Here is a tiny trained network, its code and every weight. The questions are about switching its units off for an input and a class, where a switched-off unit gives its printed mean instead of its output.

import numpy as np


def w(rows, s, z=0):
    codes = np.array(rows[::2]) - 128.0
    scale = np.full(codes.shape[1], s)
    scale[-1] = z or s
    return codes * scale


def norm(h):
    return h / np.sqrt((h * h).mean(-1, keepdims=True) + 1e-5)


def f(y):
    return y / 2 * (1 + np.tanh(0.7978845608 * (y + 0.044715 * y**3)))


def log_softmax(a):
    a = a - a.max(-1, keepdims=True)
    return a - np.log(np.exp(a).sum(-1, keepdims=True))


def net(x, mask):
    res = np.array(x, float).reshape(1, 2) / 4 @ E
    u = 0
    for l in range(2):
        y = f(norm(res) @ A[l][:, :-1].T + A[l][:, -1])
        res = res + np.where(mask[u : u + 11], y, B[l][:, -1]) @ B[l][:, :-1]
        u += 11
    return log_softmax(norm(res)[-1] @ U[:, :-1].T + U[:, -1])


A, B = {}, {}
E = w([
[109,158,12,181,185,175,68,148],'x0',
[194,153,43,65,31,255,136,95],'x1',
],0.0046)
A[0] = w([
[157,132,115,136,114,153,117,188,60],'L0N1',
[131,136,139,115,57,175,100,126,198],'L0N2',
[172,183,170,186,171,170,63,111,182],'L0N3',
[156,143,103,185,151,163,64,189,66],'L0N4',
[129,184,121,126,148,194,115,120,75],'L0N5',
[88,149,149,173,134,183,155,134,50],'L0N6',
[158,140,125,176,155,142,145,212,124],'L0N7',
[82,3,109,91,176,146,128,146,224],'L0N8',
[166,145,113,112,132,159,100,159,75],'L0N9',
[96,123,164,177,125,104,148,141,251],'L0N10',
[158,106,131,114,111,169,48,67,159],'L0N11',
],0.0064,0.0014)
B[0] = w([
[105,105,186,121,162,120,155,60,132],'L0N1',
[129,189,140,148,193,65,133,130,244],'L0N2',
[127,91,151,138,46,69,166,86,191],'L0N3',
[113,156,156,233,131,110,93,134,247],'L0N4',
[124,142,158,78,143,47,95,119,183],'L0N5',
[164,106,254,85,144,185,125,129,115],'L0N6',
[172,100,187,88,83,139,159,98,171],'L0N7',
[130,167,85,154,86,118,173,111,183],'L0N8',
[136,49,123,57,111,151,226,54,156],'L0N9',
[145,150,87,98,104,214,146,153,254],'L0N10',
[118,184,108,105,177,63,144,115,195],'L0N11',
],0.0052,0.0025)
A[1] = w([
[161,207,104,183,121,97,204,136,255],'L1N1',
[139,122,153,80,136,135,223,126,127],'L1N2',
[163,155,79,118,178,121,214,53,116],'L1N3',
[128,125,23,200,160,130,77,111,31],'L1N4',
[3,39,117,184,166,59,139,162,248],'L1N5',
[166,166,99,137,27,195,113,184,96],'L1N6',
[113,105,193,68,47,142,148,147,121],'L1N7',
[68,120,133,110,167,125,133,237,204],'L1N8',
[191,189,124,124,107,196,104,97,202],'L1N9',
[145,105,178,63,138,54,145,93,110],'L1N10',
[206,145,120,93,118,181,141,83,46],'L1N11',
],0.0066,0.0008)
B[1] = w([
[111,166,118,145,100,67,149,89,212],'L1N1',
[102,104,125,186,166,117,101,172,190],'L1N2',
[101,105,151,131,83,146,167,136,198],'L1N3',
[200,90,187,167,139,146,62,253,206],'L1N4',
[136,135,96,29,149,158,155,88,254],'L1N5',
[78,151,156,214,27,13,140,39,149],'L1N6',
[202,147,76,196,215,130,74,221,191],'L1N7',
[67,144,154,52,64,136,163,6,174],'L1N8',
[98,129,170,100,203,59,180,111,173],'L1N9',
[166,132,74,197,82,179,37,125,193],'L1N10',
[90,67,163,56,178,197,84,132,176],'L1N11',
],0.0055,0.006)
U = w([
[226,131,159,215,192,103,41,229,186],'0',
[67,152,147,17,180,112,183,30,182],'1',
[88,200,120,244,39,20,152,38,147],'2',
[104,7,98,183,49,213,173,133,34],'3',
[109,53,93,164,36,197,183,163,3],'4',
[118,15,84,197,77,200,209,129,3],'5',
[124,37,88,159,39,189,152,137,17],'6',
[99,57,127,180,84,157,165,131,35],'7',
],0.011,0.0077)

Each question gives the input, the list of numbers given to net, and the class t.
The units are the neurons (one row each of A and B). Each row of codes is followed by its name. A weight is (code - 128) times the scale printed after its matrix; where a second scale follows, it is the last column's (A, B and U).
mask holds one flag per neuron, layer by layer. A switched-off neuron (its flag False) gives its mean, the last column of its row in B, instead of its output. The means were averaged over made-up inputs and are rounded, as every weight is.
A unit's drop is (log p(t) with every unit on - log p(t) with that unit switched off) / (log p(t) with every unit on - log p(t) with every unit switched off).
unit that matters most: the unit with the biggest drop
k most important neurons: the k neurons with the biggest drops, biggest first
top k neurons in layer l: the k neurons of layer l with the biggest drops, biggest first
drop when u is switched off: that unit's drop, to one decimal
input [-4,0], class 0: unit that matters most -> L1N7
input [-3,-3], class 2: 4 most important neurons -> L0N9, L0N10, L1N8, L0N1
input [-3,5], class 1: top 3 neurons in layer 1 -> L1N4, L1N11, L1N9
input [4,5], class 1: 3 most important neurons -> L0N9, L1N7, L1N9
input [3,2], class 2: 2 most important neurons -> L0N9, L1N7
input [3,-1], class 2: 2 most important neurons -> L0N3, L0N7
input [-5,7], class 1: top 3 neurons in layer 1 -> L1N11, L1N4, L1N9
input [7,6], class 0: top 3 neurons in layer 1 -> L1N4, L1N5, L1N8
input [-4,3], class 0: 3 most important neurons -> L0N4, L0N8, L1N8
input [-3,0], class 2: 2 most important neurons -> L0N9, L1N6
input [-7,-7], class 0: 3 most important neurons -> L1N7, L1N10, L0N4
input [3,0], class 2: 2 most important neurons -> L0N3, L1N7
input [5,-8], class 1: 2 most important neurons -> L1N5, L1N8
input [-3,-5], class 1: unit that matters most -> L1N8
input [-5,5], class 0: 4 most important neurons -> L1N8, L0N10, L1N7, L1N5
input [-4,-3], class 0: 2 most important neurons -> L1N7, L0N4
input [-6,8], class 1: top 2 neurons in layer 1 -> L1N11, L1N4
input [-4,-1], class 0: 2 most important neurons -> L1N7, L0N4
input [2,-3], class 2: top 2 neurons in layer 0 -> L0N10, L0N8
input [-2,1], class 2: top neuron in layer 0 -> L0N10
input [8,5], class 0: drop when L1N4 is switched off -> 4.6
input [-8,2], class 0: drop when L1N6 is switched off -> 0.0
input [-2,0], class 2: drop when L1N6 is switched off -> 0.7
